Each row has a name. Each question is about the rows just above it.

q_454: [175 121 116 104 144 135 120 175  99 129]
q_918: [151 102  86 120 149 129 181 143  93 161]
q_824: [117  89 106 117 106 117 159  92  63 117]
Go on from [ 89 106 117 106 117] to the end of its row.
[159  92  63 117]
Count of [120] in q_454:
1
Times [117] occurs in q_824:
4
Go on from [144 135] to the end of its row.
[120 175  99 129]

q_250: [133 133 133 152 152 103]
q_466: [133 130 118 127 128 103]
q_641: [127 130 117 132 127 117]
q_47: [133 132 117 127 128 103]
Go on from [133 132] to the end of its row.
[117 127 128 103]
How many times does q_641 hold [132]?
1
Count of [133] in q_250:
3
After [130 117], its row goes on with
[132 127 117]
After [127 130 117], its row goes on with
[132 127 117]

q_243: [121 168 125 135 133 121 101 140  85 126 126 137  70 102 111 120 112 101
 128 144  88 140 148  98 122 129 111 110 122 122 129 122 139 128 118 116
 105 153  98 126 151 122 122 125 124 104 154 134 158 121 111 123 122 125
 136 114 143 146]
q_169: [144 131 148  96 111 156 130 120 120 105 143 114 154 177 115 127 152 154
 137 132 149 148  97 119 160 130 154 145 144 152 157 109 125 115 129 128
 116 150 129 147 145 145 140 116 111 115 110 135 123 153 145 126 157 108
 144 152 141 131]
q_170: [154 132 121 118 147 121 102 140  85 126  90 149 116 144 150 117  89 152
 133 117  91 126 102 141  91  67 133  96 139 139 105 126 137 149 130 122
 133 161 141 123 130 127 146 145 139  99 123 123 123 154 115 128 127  90
 102 123 115 126]
How many times does q_170 hold [123]?
5
Go on from [121 102 140  85 126] to the end of its row.
[ 90 149 116 144 150 117  89 152 133 117  91 126 102 141  91  67 133  96
 139 139 105 126 137 149 130 122 133 161 141 123 130 127 146 145 139  99
 123 123 123 154 115 128 127  90 102 123 115 126]
Go on from [168 125] to the end of its row.
[135 133 121 101 140  85 126 126 137  70 102 111 120 112 101 128 144  88
 140 148  98 122 129 111 110 122 122 129 122 139 128 118 116 105 153  98
 126 151 122 122 125 124 104 154 134 158 121 111 123 122 125 136 114 143
 146]
Times [115] occurs in q_170:
2
Times [122] occurs in q_243:
7

q_410: [106 127 128 134 140 158 134  87 104 113 102 135 109 167 105 110 118 112
 120 110 151 142 103 136 161 118 149 173  91 100 136 131 131 145 120]
q_407: [109 115 122 136 129 114 176 168 141 115 123 150 124 109 103 158 108 113
 122 101  94 102 129 104 133 161 119 141 136  94 108 118 138 129 133]
q_591: [137 128 122 139 136 125 109 123 149 129 118 132 131 130 131 141 124 122
 141 110 122 139 139 116 142 143 126 128 137 145 129 139 145 136 112]
q_424: [127 127 128 128 127 128 128 129 128 127 128 128 128 128 126 128 128 128
 128 127 128 128 128 128 128 127 128 129 129 128 128 128 127 128 127]
q_255: [131 132 122 128 134 126 131 140 118 130 133 120 113 113 130 153 141 120
 129 110 134 125 140 122 141 127 116 140 128 129 143 133 131 122 131]
q_697: [130 135 132 129 123 132 117 117 123 108 127 132 123 139 113 136 135 133
 153 123 138 135 115 133 118 119 134 130 138 126 117 128 133 124 129]
q_533: [163 110 118 124 114  99  88 111 141 152 143 128 105 148  98 148 131 107
 126 129 129 134  90 131  72 143 155 137 179 101 162 102  73 125 112]
q_446: [118 155 150 133 150 110 110 153  99  93 116 124 122 108 105 150  83 163
  87 142 121  99 137 124 112 127 119  97 121 129 114 109 150 155  86]
Count of [139] in q_697:
1
How many times does q_255 hold [132]?
1

q_588: [135 103 142 138  92 135 104]
q_573: [143 144 115 103 146 164 143]
q_979: [123 123 114 187  84 128 123]
q_585: [125 130 103 117 117 100 134]
q_970: [118 135 114 187  84 129 124]
q_806: [127 109 168  80 168 172 168]
Times [168] occurs in q_806:
3
How many times does q_979 hold [122]?
0
Go on from [114 187  84 129] to the end of its row.
[124]
Count of [143] in q_573:
2

